Here is a tiny trained network, its code and every weight. The questions are about switching its units off for an input and a target symbol, where a switched-off unit gives its printed mean instead of its output.

import numpy as np


def w(rows, s, z=0):
    codes = np.array(rows[::2]) - 128.0
    scale = np.full(codes.shape[1], s)
    scale[-1] = z or s
    return codes * scale


def f(y):
    return y / 2 * (1 + np.tanh(0.7978845608 * (y + 0.044715 * y**3)))


def softmax(a):
    e = np.exp(a - a.max(-1, keepdims=True))
    return e / e.sum(-1, keepdims=True)


def log_softmax(a):
    a = a - a.max(-1, keepdims=True)
    return a - np.log(np.exp(a).sum(-1, keepdims=True))


def net(x, mask):
    ids = ['ΓΣαβεζημ'.index(c) for c in x.split()]
    T = len(ids)
    res = E[ids] + P[:T]
    u = 0
    for l in range(3):
        r = res
        for j in range(2):
            rows = slice(3 * j, 3 * j + 3)
            q, k, v = (r @ M[l][rows].T for M in (Q, K, V))
            z = softmax(np.where(np.tri(T) > 0, q @ k.T / 3**0.5, -1e9)) @ v
            o = O[l][rows]
            res = res + np.where(mask[u + j], z, o[:, -1]) @ o[:, :-1]
        u += 2
        y = f(res @ A[l][:, :-1].T + A[l][:, -1])
        res = res + np.where(mask[u : u + 4], y, B[l][:, -1]) @ B[l][:, :-1]
        u += 4
    return log_softmax(res[-1] @ U[:, :-1].T + U[:, -1])


Q, K, V, O, A, B = {}, {}, {}, {}, {}, {}
E = w([
[154,174,88],'Γ',
[112,202,209],'Σ',
[140,158,86],'α',
[81,2,156],'β',
[189,85,103],'ε',
[148,30,131],'ζ',
[40,55,89],'η',
[142,249,4],'μ',
],0.016)
P = w([
[2,16,22],'0',
[103,61,61],'1',
[125,72,79],'2',
[152,82,97],'3',
[171,91,107],'4',
[192,92,115],'5',
],0.0049)
Q[0] = w([
[182,86,169],'L0H0',
[231,93,177],'L0H0',
[153,172,83],'L0H0',
[149,113,164],'L0H1',
[149,77,117],'L0H1',
[140,195,254],'L0H1',
],0.013)
K[0] = w([
[107,185,174],'L0H0',
[231,107,204],'L0H0',
[194,142,5],'L0H0',
[148,122,153],'L0H1',
[107,104,200],'L0H1',
[137,70,88],'L0H1',
],0.013)
V[0] = w([
[92,57,185],'L0H0',
[208,142,173],'L0H0',
[123,235,221],'L0H0',
[110,170,134],'L0H1',
[150,207,44],'L0H1',
[137,127,1],'L0H1',
],0.0067)
O[0] = w([
[136,174,255,130],'L0H0',
[62,135,83,114],'L0H0',
[186,234,126,2],'L0H0',
[58,92,113,101],'L0H1',
[170,101,158,138],'L0H1',
[73,249,128,203],'L0H1',
],0.0058,0.0054)
A[0] = w([
[79,2,116,82],'L0N0',
[91,184,49,210],'L0N1',
[85,249,146,3],'L0N2',
[215,108,144,175],'L0N3',
],0.0085,0.0054)
B[0] = w([
[235,130,100,254],'L0N0',
[8,125,130,197],'L0N1',
[197,77,91,143],'L0N2',
[120,149,57,194],'L0N3',
],0.011,0.0055)
Q[1] = w([
[210,86,249],'L1H0',
[25,173,156],'L1H0',
[131,114,251],'L1H0',
[251,43,64],'L1H1',
[188,210,113],'L1H1',
[3,140,56],'L1H1',
],0.0071)
K[1] = w([
[131,71,119],'L1H0',
[97,143,55],'L1H0',
[156,120,55],'L1H0',
[159,164,207],'L1H1',
[129,196,132],'L1H1',
[95,124,12],'L1H1',
],0.012)
V[1] = w([
[156,176,85],'L1H0',
[130,191,255],'L1H0',
[124,132,122],'L1H0',
[103,82,117],'L1H1',
[186,142,80],'L1H1',
[97,55,82],'L1H1',
],0.0097)
O[1] = w([
[177,108,165,133],'L1H0',
[152,58,205,2],'L1H0',
[150,152,167,129],'L1H0',
[53,76,68,155],'L1H1',
[73,53,106,158],'L1H1',
[90,39,253,190],'L1H1',
],0.0043,0.0095)
A[1] = w([
[23,117,132,4],'L1N0',
[186,142,86,119],'L1N1',
[100,188,113,255],'L1N2',
[40,2,218,101],'L1N3',
],0.0065,0.0061)
B[1] = w([
[147,220,151,144],'L1N0',
[254,82,84,190],'L1N1',
[52,70,69,252],'L1N2',
[136,147,200,144],'L1N3',
],0.0082,0.0043)
Q[2] = w([
[106,121,79],'L2H0',
[253,141,117],'L2H0',
[136,208,198],'L2H0',
[188,81,26],'L2H1',
[146,237,135],'L2H1',
[100,251,53],'L2H1',
],0.012)
K[2] = w([
[153,136,145],'L2H0',
[173,126,2],'L2H0',
[109,102,212],'L2H0',
[182,136,35],'L2H1',
[194,184,130],'L2H1',
[126,205,167],'L2H1',
],0.011)
V[2] = w([
[156,222,68],'L2H0',
[180,116,225],'L2H0',
[151,54,101],'L2H0',
[10,51,101],'L2H1',
[97,100,2],'L2H1',
[130,34,82],'L2H1',
],0.0078)
O[2] = w([
[175,250,100,128],'L2H0',
[127,163,134,50],'L2H0',
[152,174,95,188],'L2H0',
[153,41,153,195],'L2H1',
[93,118,142,252],'L2H1',
[144,162,166,220],'L2H1',
],0.011,0.013)
A[2] = w([
[128,55,72,4],'L2N0',
[8,133,167,82],'L2N1',
[78,58,217,153],'L2N2',
[152,34,215,62],'L2N3',
],0.012,0.0033)
B[2] = w([
[165,87,42,239],'L2N0',
[247,175,166,208],'L2N1',
[5,219,145,254],'L2N2',
[202,137,158,252],'L2N3',
],0.011,0.014)
U = w([
[57,56,7,160],'Γ',
[125,142,125,97],'Σ',
[192,94,155,112],'α',
[198,139,234,87],'β',
[91,222,210,140],'ε',
[1,189,4,121],'ζ',
[53,112,136,248],'η',
[181,203,90,98],'μ',
],0.0088,0.015)

Each question gives the input, a string of symbols that net reads in full, and the target symbol t.
The units are the heads (3 rows each of Q, K, V and O) and the neurons (one row each of A and B). Each row of codes is followed by its name. A weight is (code - 128) times the scale printed after its matrix; where a second scale follows, it is the last column's (O, A, B and U).
mask holds one flag per unit, layer by layer, with each layer's heads first. A switched-off unit (its flag False) gives its mean, the last column of its rows in O or B, instead of its output. The means were averaged over made-up inputs and are rounded, as every weight is.
A unit's drop is (log p(t) with every unit on - log p(t) with that unit switched off) / (log p(t) with every unit on - log p(t) with every unit switched off).
The circuit of an input: a set's keep is (log p(t) with only the set's units on - log p(t) with every unit switched off) / (log p(t) with every unit on - log p(t) with every unit switched off). Starting from the 12 units with the biggest drops (on a tie, the unit counted first), units are removed one at a time, each time the one whose removal leaves the highest keep (on an exact tie, the one counted first), for as long as the keep stays at least 0.8.
circuit, biggest first: the units of the circuit, biggest drop first
most important unit: the unit with the biggest drop
k most important neurons: the k neurons with the biggest drops, biggest first
k most important neurons of layer l: the k neurons of layer l with the biggest drops, biggest first
drop of u: that unit's drop, to one decimal
input η α Γ Σ Γ, target η: circuit, biggest first	L0N0; L2H1; L1H0
input Γ ε β, target β: circuit, biggest first	L2N3; L1N3
input Σ ε Γ ε ε Σ, target η: most important unit	L0N0
input Σ ε β Γ Σ β, target μ: circuit, biggest first	L1H1; L0N0; L2H1
input ε β Γ μ ε, target Γ: 2 most important neurons	L2N1; L2N0
input η ζ ε Γ ε ε, target Γ: 2 most important neurons	L2N1; L2N2
input Γ ε μ Σ ζ ζ, target μ: circuit, biggest first	L1H1; L2H0
input Σ ε ζ Σ Σ, target ζ: 2 most important neurons of layer 0	L0N2; L0N1
input β ε Γ, target ε: 3 most important neurons	L2N2; L2N1; L0N3
input ε α ε ε ε ζ, target α: 2 most important neurons	L0N0; L2N2
input Σ β ε ζ Γ, target ε: 2 most important neurons	L2N2; L0N0
input Σ ε μ α ε ε, target μ: 3 most important neurons	L0N1; L2N2; L1N1
input ε μ ε α ζ, target α: 2 most important neurons	L0N0; L0N1
input Σ ε ε, target μ: 2 most important neurons	L2N2; L0N1
input ε Γ μ Σ ε α, target ε: 3 most important neurons	L2N2; L0N0; L2N1
input ε ε ε α, target ε: 3 most important neurons of layer 0	L0N0; L0N1; L0N3
input ζ Γ ε ζ Σ Σ, target η: 4 most important neurons	L0N2; L0N0; L2N0; L2N3
input ε ε Σ ε Σ Σ, target ζ: most important unit	L0N2
input Γ ε ε η Σ Γ, target η: 2 most important neurons	L0N2; L2N2
input ε ε ε ε Σ η, target μ: most important neuron	L0N0
input μ Γ ε Σ Σ ζ, target μ: drop of L2N0	0.0
input Σ η ζ α β, target μ: drop of L0N1	0.2
input ε ε α μ β, target β: drop of L0N0	1.4
input ε Σ ε ε η, target μ: drop of L0N0	1.7
